Here is a tiny trained network, its code and every weight. The questions are about switching its units off for an input and a target symbol, where a switched-off unit gives its printed mean instead of its output.

import numpy as np


def w(rows, s, z=0):
    codes = np.array(rows[::2]) - 128.0
    scale = np.full(codes.shape[1], s)
    scale[-1] = z or s
    return codes * scale


def norm(h):
    return h / np.sqrt((h * h).mean(-1, keepdims=True) + 1e-5)


def softmax(a):
    e = np.exp(a - a.max(-1, keepdims=True))
    return e / e.sum(-1, keepdims=True)


def log_softmax(a):
    a = a - a.max(-1, keepdims=True)
    return a - np.log(np.exp(a).sum(-1, keepdims=True))


def net(x, mask):
    ids = ['βδεημξσφ'.index(c) for c in x.split()]
    T = len(ids)
    res = E[ids] + P[:T]
    u = 0
    for l in range(2):
        r = norm(res)
        for j in range(3):
            rows = slice(2 * j, 2 * j + 2)
            q, k, v = (r @ M[l][rows].T for M in (Q, K, V))
            z = softmax(np.where(np.tri(T) > 0, q @ k.T / 2**0.5, -1e9)) @ v
            o = O[l][rows]
            res = res + np.where(mask[u + j], z, o[:, -1]) @ o[:, :-1]
        u += 3
    return log_softmax(norm(res)[-1] @ U[:, :-1].T + U[:, -1])


Q, K, V, O = {}, {}, {}, {}
E = w([
[143,210,99,197,89,82,109,169,139,155,165,120],'β',
[123,104,147,142,215,149,126,122,252,141,137,150],'δ',
[61,91,132,124,136,142,149,125,138,225,90,63],'ε',
[109,116,181,169,109,36,143,79,151,116,143,141],'η',
[123,126,71,96,131,138,91,6,170,129,153,123],'μ',
[76,124,48,89,154,118,166,172,127,87,150,197],'ξ',
[101,85,150,131,81,81,149,109,169,62,88,116],'σ',
[150,90,166,81,128,101,77,141,126,72,88,121],'φ',
],0.027)
P = w([
[53,111,146,158,162,252,180,63,36,134,94,139],'0',
[50,154,169,133,149,175,129,111,88,97,109,100],'1',
[88,182,166,125,155,136,104,106,109,104,78,105],'2',
[123,166,158,132,166,120,96,102,106,112,77,126],'3',
[114,146,151,146,145,106,102,104,136,97,86,115],'4',
[127,155,154,121,114,129,94,117,143,118,95,150],'5',
[138,145,155,127,110,105,87,121,149,120,106,142],'6',
[142,131,152,117,87,116,82,129,162,127,114,152],'7',
[154,108,145,128,81,95,78,139,166,119,123,142],'8',
[173,100,139,117,75,86,79,143,171,135,123,153],'9',
[190,70,121,124,79,75,84,149,165,142,129,147],'10',
[190,52,123,120,58,69,67,157,189,152,139,147],'11',
[213,24,100,121,56,61,75,164,179,164,147,154],'12',
[220,3,85,139,40,73,63,164,170,186,164,146],'13',
],0.013)
Q[0] = w([
[149,33,225,83,90,106,100,5,171,165,51,56],'0.h0',
[89,100,157,119,203,155,136,145,200,117,134,188],'0.h0',
[115,139,107,118,107,53,24,80,227,52,129,173],'0.h1',
[96,117,182,148,61,49,57,118,132,104,82,89],'0.h1',
[141,128,59,138,138,125,73,110,211,147,135,152],'0.h2',
[85,51,175,110,61,33,97,134,175,147,48,120],'0.h2',
],0.032)
K[0] = w([
[174,55,167,128,182,161,92,94,255,185,114,93],'0.h0',
[75,84,119,86,197,164,162,120,158,128,129,177],'0.h0',
[231,93,112,131,114,114,124,130,229,111,179,194],'0.h1',
[158,97,90,124,56,84,84,129,120,173,121,87],'0.h1',
[112,80,141,109,118,123,128,160,117,197,77,59],'0.h2',
[158,95,32,103,137,99,99,131,212,161,178,179],'0.h2',
],0.034)
V[0] = w([
[230,153,77,173,111,134,143,217,155,164,176,112],'0.h0',
[184,14,250,64,151,164,75,14,183,169,88,68],'0.h0',
[166,130,87,141,125,175,87,55,119,97,143,102],'0.h1',
[107,66,204,36,140,59,139,106,97,127,141,104],'0.h1',
[120,104,164,140,143,107,153,189,118,139,135,124],'0.h2',
[70,64,78,107,115,63,76,146,123,177,135,172],'0.h2',
],0.017)
O[0] = w([
[77,127,104,182,65,134,81,178,91,139,132,197,77],'0.h0',
[76,123,212,74,101,138,11,101,173,126,77,86,252],'0.h0',
[142,179,108,117,103,166,122,188,166,106,179,95,126],'0.h1',
[98,120,107,169,70,178,193,88,173,137,121,173,153],'0.h1',
[120,75,145,100,174,110,127,135,76,111,172,122,101],'0.h2',
[145,140,151,61,140,101,174,111,147,102,179,157,170],'0.h2',
],0.011,0.031)
Q[1] = w([
[66,93,187,146,86,167,174,82,158,136,70,91],'1.h0',
[127,85,158,175,230,131,108,211,168,125,180,172],'1.h0',
[158,165,96,171,152,99,184,184,165,139,102,168],'1.h1',
[116,119,185,120,252,107,78,93,47,106,146,184],'1.h1',
[90,105,152,109,165,186,171,196,136,122,135,129],'1.h2',
[95,168,72,84,80,144,117,70,73,116,156,108],'1.h2',
],0.03)
K[1] = w([
[122,30,108,95,70,85,58,133,164,183,145,126],'1.h0',
[23,106,126,145,168,160,73,125,72,71,120,155],'1.h0',
[189,168,54,126,191,66,251,137,96,72,119,98],'1.h1',
[65,37,137,65,212,189,187,91,136,135,153,182],'1.h1',
[93,185,163,161,164,174,159,98,62,88,126,128],'1.h2',
[203,157,141,128,106,116,167,157,180,164,155,57],'1.h2',
],0.028)
V[1] = w([
[130,131,116,80,178,120,72,63,87,122,214,76],'1.h0',
[117,112,117,91,185,119,138,217,212,253,126,130],'1.h0',
[82,160,120,68,75,36,134,90,152,82,77,63],'1.h1',
[157,150,200,130,111,156,174,99,145,159,202,116],'1.h1',
[115,71,111,81,133,226,176,221,132,55,86,104],'1.h2',
[160,141,187,110,36,47,113,154,98,26,49,169],'1.h2',
],0.027)
O[1] = w([
[127,144,71,163,101,151,143,146,148,188,92,141,154],'1.h0',
[8,58,160,165,120,34,176,66,70,162,97,127,162],'1.h0',
[122,102,82,174,138,91,157,158,64,134,174,170,255],'1.h1',
[172,149,100,127,127,159,97,161,93,115,127,128,139],'1.h1',
[145,142,205,166,100,82,140,86,90,181,188,169,117],'1.h2',
[178,185,108,138,188,180,183,134,112,190,141,75,141],'1.h2',
],0.014,0.04)
U = w([
[157,131,103,56,154,125,119,130,52,84,101,2,2],'β',
[121,78,145,174,120,211,85,149,139,77,184,147,99],'δ',
[56,101,151,197,95,147,175,127,138,184,73,161,148],'ε',
[150,123,14,107,103,204,121,67,165,127,117,100,145],'η',
[132,178,181,159,74,86,132,246,146,100,128,88,214],'μ',
[109,144,142,25,158,93,140,73,156,3,190,156,203],'ξ',
[184,124,160,181,140,190,165,59,110,154,191,72,60],'σ',
[163,174,204,113,141,192,148,60,108,163,173,76,118],'φ',
],0.0083,0.0031)

Each question gives the input, a string of symbols that net reads in full, and the target symbol t.
The units are the heads (2 rows each of Q, K, V and O). Each row of codes is followed by its name. A weight is (code - 128) times the scale printed after its matrix; where a second scale follows, it is the last column's (O and U).
mask holds one flag per head, layer by layer. A switched-off head (its flag False) gives its mean, the last column of its rows in O, instead of its output. The means were averaged over made-up inputs and are rounded, as every weight is.
A unit's drop is (log p(t) with every unit on - log p(t) with that unit switched off) / (log p(t) with every unit on - log p(t) with every unit switched off).
The circuit of an input: a set's keep is (log p(t) with only the set's units on - log p(t) with every unit switched off) / (log p(t) with every unit on - log p(t) with every unit switched off). Starting from all 6 units, units are removed one at a time, each time the one whose removal leaves the highest keep (on an exact tie, the one counted first), for as long as the keep stays at least 0.8.
circuit, biggest first: the units of the circuit, biggest drop first
unit that matters most: the unit with the biggest drop
heads that matter: for each layer, one digit per head in row order, 1 if its drop is at least 0.15 and else 0, layers parted by /
input σ μ ε ε ε ε μ σ μ δ ε φ φ, target φ: circuit, biggest first => 1.h2
input ε δ μ ε δ, target η: circuit, biggest first => 0.h0; 1.h0; 0.h2
input ε ε β φ μ η μ, target β: circuit, biggest first => 0.h2; 1.h2
input σ ε ε ε δ μ ε μ μ ε μ β η φ, target η: circuit, biggest first => 1.h2; 0.h2
input μ δ ε β σ ε ε ε ε δ ε μ σ μ, target σ: circuit, biggest first => 1.h2; 0.h1
input σ σ ε ε ε η β η σ, target η: heads that matter => 100 / 101
input μ δ μ ε ε μ ε δ δ μ μ σ μ, target φ: circuit, biggest first => 1.h2; 0.h1
input ε ε ε ε ξ σ ε η δ ε ε δ δ σ, target δ: circuit, biggest first => 1.h0; 0.h0; 0.h1; 1.h2
input η φ ξ δ μ ε μ μ σ ε ε μ, target φ: circuit, biggest first => 1.h2; 0.h2; 0.h1
input μ φ ε μ ξ ε ξ η, target ξ: heads that matter => 111 / 000
input μ η ε ε δ ε ε ε ξ ε ε δ σ, target δ: heads that matter => 111 / 101
input ε μ σ η ε σ ε δ ε ε φ ξ δ, target ξ: heads that matter => 011 / 100
input φ ε σ β ε σ δ φ σ, target φ: heads that matter => 000 / 101
input ε δ μ μ δ ε μ ξ μ ε μ φ β φ, target β: unit that matters most => 1.h2
input μ σ β μ δ ε δ ε μ ε δ μ μ δ, target η: heads that matter => 100 / 101
input ε ξ ε ε η ε μ β ε μ φ σ, target φ: circuit, biggest first => 1.h2; 1.h0
input φ ξ ε μ ε σ φ ε β ε μ φ μ, target σ: circuit, biggest first => 1.h2; 0.h2
input σ μ ε ε ε ε ε ε ε σ φ, target σ: heads that matter => 010 / 111
input μ ε μ ε δ ε μ σ ε β ε σ δ ξ, target ξ: heads that matter => 100 / 110
input η μ ε η β β σ, target β: heads that matter => 010 / 000
input δ ε ε σ ε η β ε ε ε δ η, target δ: unit that matters most => 1.h0
input σ ε ε β δ ξ ξ ε β ε ξ, target ξ: circuit, biggest first => 0.h0; 1.h1; 1.h2; 1.h0
input ξ μ ε ξ ξ ε ξ μ ε σ σ β φ, target β: circuit, biggest first => 0.h1; 1.h2
